Each row is followed by one of two labels, saying whether the row has a hidden trait. Each part has a new trait and two new labels.
In the rows, 100 means zero.
[104 100 111 108 107  89 106  95 103 118 107  92 100 107 123  95  99 100
  93  83 103 109  95 102  99] : Q595
[106  88  99 105 108  94  85 102 108 113 104  96 103  90 115 100  99  97
  99  97 101  84  93 101  97] : Q372
[104 114  88 103  77  95  97  87 107 121  96 106 104  96 107 110 100 102
 106  98 100 127 107 100 101] : Q595
[104  94 106 103 119 108  96  93  92 119  96 104 101 102 112  99 104 100
  96  94 106 105 105 100  98] : Q595
[106  76 102  98 139 105 105 101  97  49 100  91 103 100  97  92 102  97
  94  84 111  70  95  96 102] : Q372
[ 96  92  98 104  87  87  59 107 109 168 116  97  98  80 110 108  94  89
 104 112 101 117  99 104  91] : Q595
[ 99 114  99 103  90  97  97  89  88 143  97 106 102 102 115  98 102 101
 102  92 105 137 114 100  98] : Q595
[ 90  91 103  95  79 101  78 118  99 127 114  98  91  92  83 101  96  92
 100 122  95  94  95 103  94] : Q372
[ 97 102  91  97  92 105  96  99 101 105  99 104 101  95  88 107 100  96
 105 109 102 117 109 100 100] : Q372
[107  96 109 109 114  87  97  94  98 125 104  95 102 101 132  95  99  97
  94  84 103 101  94 102  97] : Q595
[ 85 110 100  92 105 111  66 107  77 169  95 109 100  85 110  91 104  91
 106 113 111 136 123  99  89] : Q595
[ 95  82 100  94 109 105  93 112  96  69 105  95  98  92  81  97  99  94
  98 109 104  79  96  99  98] : Q372
[ 90  95  98  95  94 119  65 116  97 164 106 111  88  90  78 111  99  94
 104 137  93 110 107 105  93] : Q595
[ 94 110  95 101  87  95  96  91  99 134 101 102 100  99 102 104 100  98
 103  99 103 135 110 101  97] : Q595
[ 97  99 101  98  95  94  93 105  98 100 104  94 101  95 101  95  99  95
 100  94 102  95  98  99  98] : Q372
[ 95 106 100 102  81  84  86 103 105 129 105  97 102  90 118  97  97  96
 101 100 100 111  99 100  97] : Q372
[ 93 109  97  93  93 101 112  99  95  89  99 100  98 103  79 100  99  99
 103 101 103 118 109  99 103] : Q372
[101  90 104 103 114  95  98 101 100  98 108  92 101 101 102  98  98  93
  96  91 107  95  97  98  98] : Q372
[101 111  95 105  92  98  95  90 101 142  98 109 101 100 105 109 102 100
 103  99 101 129 108 101  98] : Q595
[ 94  93 106 101 105  97  93 110 100 115 111  95  94  99  95 100  98  94
  94 105 102  95  97 102  96] : Q372
[ 92 112  98  97  87 103  91 104  97 126 101 106  94 102  86 106  99  99
 103 118  97 114 105 102  98] : Q595
[ 95  86 108 100 124  98 103 102  92 101 109  91  94 105  93  93  99  91
  92  94 109 106  99  99  98] : Q372
[ 99 101 107 104 103  90  94 102 100 128 106  95  97 101 108  99  98  96
  96  95 102 109  99 102  97] : Q372
[101 119  87 107  63  83  98  79 108 146  99 100 106  96 115 112  99  99
 108  91 104 152 111 100  99] : Q595
[100 112  99 106  91  73 126  85 100  82 100  87 108 103 122  88  98 101
  98  66 111 130  99  95 105] : Q372
[ 96 113 111 103 100 102 113 101  91 104  94 102  98 111 109  90 102 107
  97  97  96 110 104 101 101] : Q595
[ 99 101 100 103  95  90  99  98 103 105 103  95 101  98 107  99  97  98
 100  95 102 103  97 100  98] : Q372
[ 97  99  98 100 102 103 101  93  93 116 101 102 100 102  93 102 101  97
 100  95 109 121 111  99  99] : Q372
[102  94  96 105  92  83  77 101 112 135 110  94 103  87 117 105  96  93
 101  99 102 109  94 102  94] : Q372
[ 97 116  99  98  91 100  97 100  93 114  93 106 104  98 111  94 103 104
 104  99  98 116 106  99  98] : Q372
[ 99 104  94 101  90  98  93  94 101 122 102 104  99  99  91 107 100  97
 103 103 102 121 107 101  99] : Q595
[ 96 102  94  96  93 108  94 103 101 105  98 104  99  96  85 106 100 100
 104 115  98 108 105 100 101] : Q372
[ 86 110  98  92  84 101  88 108  90 124  99 103  97  92  89  96 100  96
 105 116  98 113 110 100  97] : Q372
[ 95 116 107 102  86  81 114  99 100 102 104  95  98 107 110  92  98 101
  97  92  97 117  97 102 102] : Q372
